Below is a small trained network, with its code and all its weights. Each question gives an input and a target symbol and asks what happens when units are switched off, that is, made to give their printed mean instead of their output.

import numpy as np


def w(rows, s, z=0):
    codes = np.array(rows[::2]) - 128.0
    scale = np.full(codes.shape[1], s)
    scale[-1] = z or s
    return codes * scale


def norm(h):
    return h / np.sqrt((h * h).mean(-1, keepdims=True) + 1e-5)


def f(y):
    return np.maximum(y, 0)


def softmax(a):
    e = np.exp(a - a.max(-1, keepdims=True))
    return e / e.sum(-1, keepdims=True)


def log_softmax(a):
    a = a - a.max(-1, keepdims=True)
    return a - np.log(np.exp(a).sum(-1, keepdims=True))


def net(x, mask):
    ids = ['βγδεζηθλμξπστφψω'.index(c) for c in x.split()]
    T = len(ids)
    res = E[ids] + P[:T]
    q, k, v = (norm(res) @ M[0].T for M in (Q, K, V))
    z = softmax(np.where(np.tri(T) > 0, q @ k.T / 3**0.5, -1e9)) @ v
    res = res + np.where(mask[0], z, O[0][:, -1]) @ O[0][:, :-1]
    y = f(norm(res) @ A[0][:, :-1].T + A[0][:, -1])
    res = res + np.where(mask[1:9], y, B[0][:, -1]) @ B[0][:, :-1]
    return log_softmax(norm(res)[-1] @ U[:, :-1].T + U[:, -1])


Q, K, V, O, A, B = {}, {}, {}, {}, {}, {}
E = w([
[101,92,183,142,157,41,135,209],'β',
[171,197,143,177,119,164,192,121],'γ',
[203,90,131,143,77,58,114,101],'δ',
[136,121,96,134,68,73,161,89],'ε',
[174,110,109,179,161,65,213,136],'ζ',
[107,82,151,82,119,54,214,127],'η',
[127,96,168,203,138,169,77,198],'θ',
[112,161,223,171,188,156,240,191],'λ',
[153,87,148,137,112,124,76,86],'μ',
[17,226,221,137,2,136,115,166],'ξ',
[161,211,222,148,82,171,146,138],'π',
[65,135,124,133,213,151,132,50],'σ',
[162,114,244,54,138,158,177,93],'τ',
[156,141,135,103,54,147,177,69],'φ',
[74,141,105,127,45,27,120,176],'ψ',
[211,164,129,224,99,152,159,123],'ω',
],0.0086)
P = w([
[78,207,157,149,97,1,132,51],'0',
[97,183,146,121,111,51,127,89],'1',
[105,155,137,127,116,64,130,92],'2',
[105,139,132,134,115,78,134,97],'3',
[112,125,123,142,119,86,138,99],'4',
[113,117,120,147,115,97,138,101],'5',
[115,110,115,152,114,106,138,101],'6',
[112,103,115,151,111,114,136,102],'7',
[117,94,111,153,113,118,138,104],'8',
[115,88,109,152,106,125,139,102],'9',
[114,79,107,154,103,127,139,103],'10',
],0.0065)
Q[0] = w([
[207,159,131,23,196,145,141,148],'head 1',
[176,73,54,67,143,219,3,152],'head 1',
[138,218,49,92,114,102,53,219],'head 1',
],0.0052)
K[0] = w([
[202,94,209,6,66,173,232,187],'head 1',
[193,76,103,75,124,186,27,171],'head 1',
[199,125,75,111,43,115,132,253],'head 1',
],0.0048)
V[0] = w([
[186,86,138,157,3,83,130,185],'head 1',
[102,145,64,146,187,140,61,98],'head 1',
[132,111,136,66,138,128,128,32],'head 1',
],0.0053)
O[0] = w([
[125,254,117,20,145,28,174,136,169],'head 1',
[247,70,242,113,194,187,194,101,16],'head 1',
[166,94,96,82,133,165,78,43,252],'head 1',
],0.006,0.0022)
A[0] = w([
[87,186,111,80,109,62,116,79,190],'neuron 1',
[102,237,30,158,42,32,199,141,132],'neuron 2',
[83,238,193,64,226,113,173,95,48],'neuron 3',
[151,199,70,92,102,113,164,228,170],'neuron 4',
[37,187,39,178,186,103,2,101,51],'neuron 5',
[132,111,57,15,177,131,19,84,255],'neuron 6',
[59,161,103,186,153,117,142,11,148],'neuron 7',
[121,161,140,143,132,143,117,206,128],'neuron 8',
],0.007,0.0039)
B[0] = w([
[139,107,90,169,195,172,112,80,220],'neuron 1',
[101,115,152,121,155,153,94,61,251],'neuron 2',
[218,103,148,142,151,94,93,74,155],'neuron 3',
[91,115,61,135,92,181,111,144,171],'neuron 4',
[225,111,183,99,200,123,122,5,151],'neuron 5',
[80,130,144,151,76,139,157,189,179],'neuron 6',
[154,166,104,62,131,97,121,209,195],'neuron 7',
[114,112,85,114,107,137,151,161,142],'neuron 8',
],0.011,0.012)
U = w([
[157,114,156,136,180,133,96,41,221],'β',
[95,90,52,156,169,210,89,160,91],'γ',
[5,176,65,148,69,150,134,161,151],'δ',
[120,104,161,141,78,132,89,153,2],'ε',
[141,224,194,132,91,126,124,136,129],'ζ',
[97,128,217,67,108,141,160,119,38],'η',
[129,148,124,164,59,39,111,113,87],'θ',
[171,149,112,62,63,141,159,110,26],'λ',
[162,125,77,141,155,79,187,152,34],'μ',
[141,142,55,74,81,61,106,156,77],'ξ',
[179,183,96,200,97,122,138,134,25],'π',
[161,119,157,27,157,132,106,206,167],'σ',
[174,217,95,108,127,147,171,160,98],'τ',
[91,127,167,137,139,28,102,168,97],'φ',
[108,94,132,80,130,73,202,117,49],'ψ',
[105,159,158,160,150,127,214,146,109],'ω',
],0.013,0.005)

Each question gives the input, a string of symbols that net reads in full, and the target symbol t.
The units are the heads (3 rows each of Q, K, V and O) and the neurons (one row each of A and B). Each row of codes is followed by its name. A weight is (code - 128) times the scale printed after its matrix; where a second scale follows, it is the last column's (O, A, B and U).
mask holds one flag per unit, heads first, then neurons. A switched-off unit (its flag False) gives its mean, the last column of its rows in O or B, instead of its output. The means were averaged over made-up inputs and are rounded, as every weight is.
A unit's drop is (log p(t) with every unit on - log p(t) with that unit switched off) / (log p(t) with every unit on - log p(t) with every unit switched off).
The circuit of an input: a set's keep is (log p(t) with only the set's units on - log p(t) with every unit switched off) / (log p(t) with every unit on - log p(t) with every unit switched off). Starting from all 9 units, units are removed one at a time, each time the one whose removal leaves the highest keep (on an exact tie, the one counted first), for as long as the keep stays at least 0.8.
units of the circuit, in order: the units of the circuit, biggest drop first
most important unit: the unit with the biggest drop
top k neurons: the k neurons with the biggest drops, biggest first
input λ δ μ β ζ σ ξ ζ β τ, target η: top 2 neurons	[neuron 1; neuron 2]
input φ μ δ ζ π φ, target γ: units of the circuit, in order	[neuron 5]
input φ γ ε θ η ζ θ ψ, target β: top 2 neurons	[neuron 2; neuron 5]
input π τ σ δ τ γ η σ, target γ: units of the circuit, in order	[head 1; neuron 2; neuron 5]
input θ σ μ λ μ λ φ μ μ λ τ, target η: top 3 neurons	[neuron 1; neuron 2; neuron 7]
input μ η η φ π φ, target γ: top 4 neurons	[neuron 1; neuron 5; neuron 6; neuron 3]
input μ τ γ μ μ, target δ: top 3 neurons	[neuron 6; neuron 2; neuron 3]
input γ μ λ ζ λ β ω ζ μ, target γ: top 2 neurons	[neuron 6; neuron 1]
input θ δ θ μ τ θ, target δ: units of the circuit, in order	[head 1; neuron 1; neuron 8]
input μ γ ε π η σ φ μ τ μ ζ, target μ: units of the circuit, in order	[neuron 2; head 1; neuron 1]
input η τ ζ ε μ π η, target γ: top 3 neurons	[neuron 5; neuron 1; neuron 4]
input η σ φ φ, target λ: units of the circuit, in order	[head 1; neuron 1; neuron 2]
input ε δ σ ψ μ φ δ ψ ζ γ, target τ: units of the circuit, in order	[neuron 2; head 1; neuron 1]
input δ ω λ π λ, target γ: units of the circuit, in order	[head 1; neuron 4]
input δ δ τ ξ η μ ε μ μ μ, target δ: most important unit	neuron 6
input τ λ ψ σ λ μ β θ δ φ, target λ: units of the circuit, in order	[neuron 1; head 1; neuron 2]
input π λ μ λ, target γ: units of the circuit, in order	[head 1; neuron 5; neuron 8; neuron 3]
input β μ σ ε, target ξ: units of the circuit, in order	[head 1; neuron 2; neuron 1; neuron 7]
input σ ψ ξ λ η ζ, target μ: units of the circuit, in order	[head 1; neuron 2; neuron 1]
input ξ σ ω ω, target π: units of the circuit, in order	[head 1; neuron 2; neuron 1]
input ζ η σ μ π, target ζ: top 3 neurons	[neuron 1; neuron 2; neuron 4]
input μ μ τ τ λ γ θ τ ξ, target β: units of the circuit, in order	[neuron 6]
input ξ ε θ μ η μ, target γ: top 3 neurons	[neuron 1; neuron 6; neuron 2]
input η μ π δ δ π ξ τ τ, target γ: top 2 neurons	[neuron 1; neuron 6]
input σ ε θ θ μ λ δ, target θ: top 2 neurons	[neuron 2; neuron 1]
input τ θ μ λ μ ω β ε τ, target γ: top 3 neurons	[neuron 5; neuron 6; neuron 2]
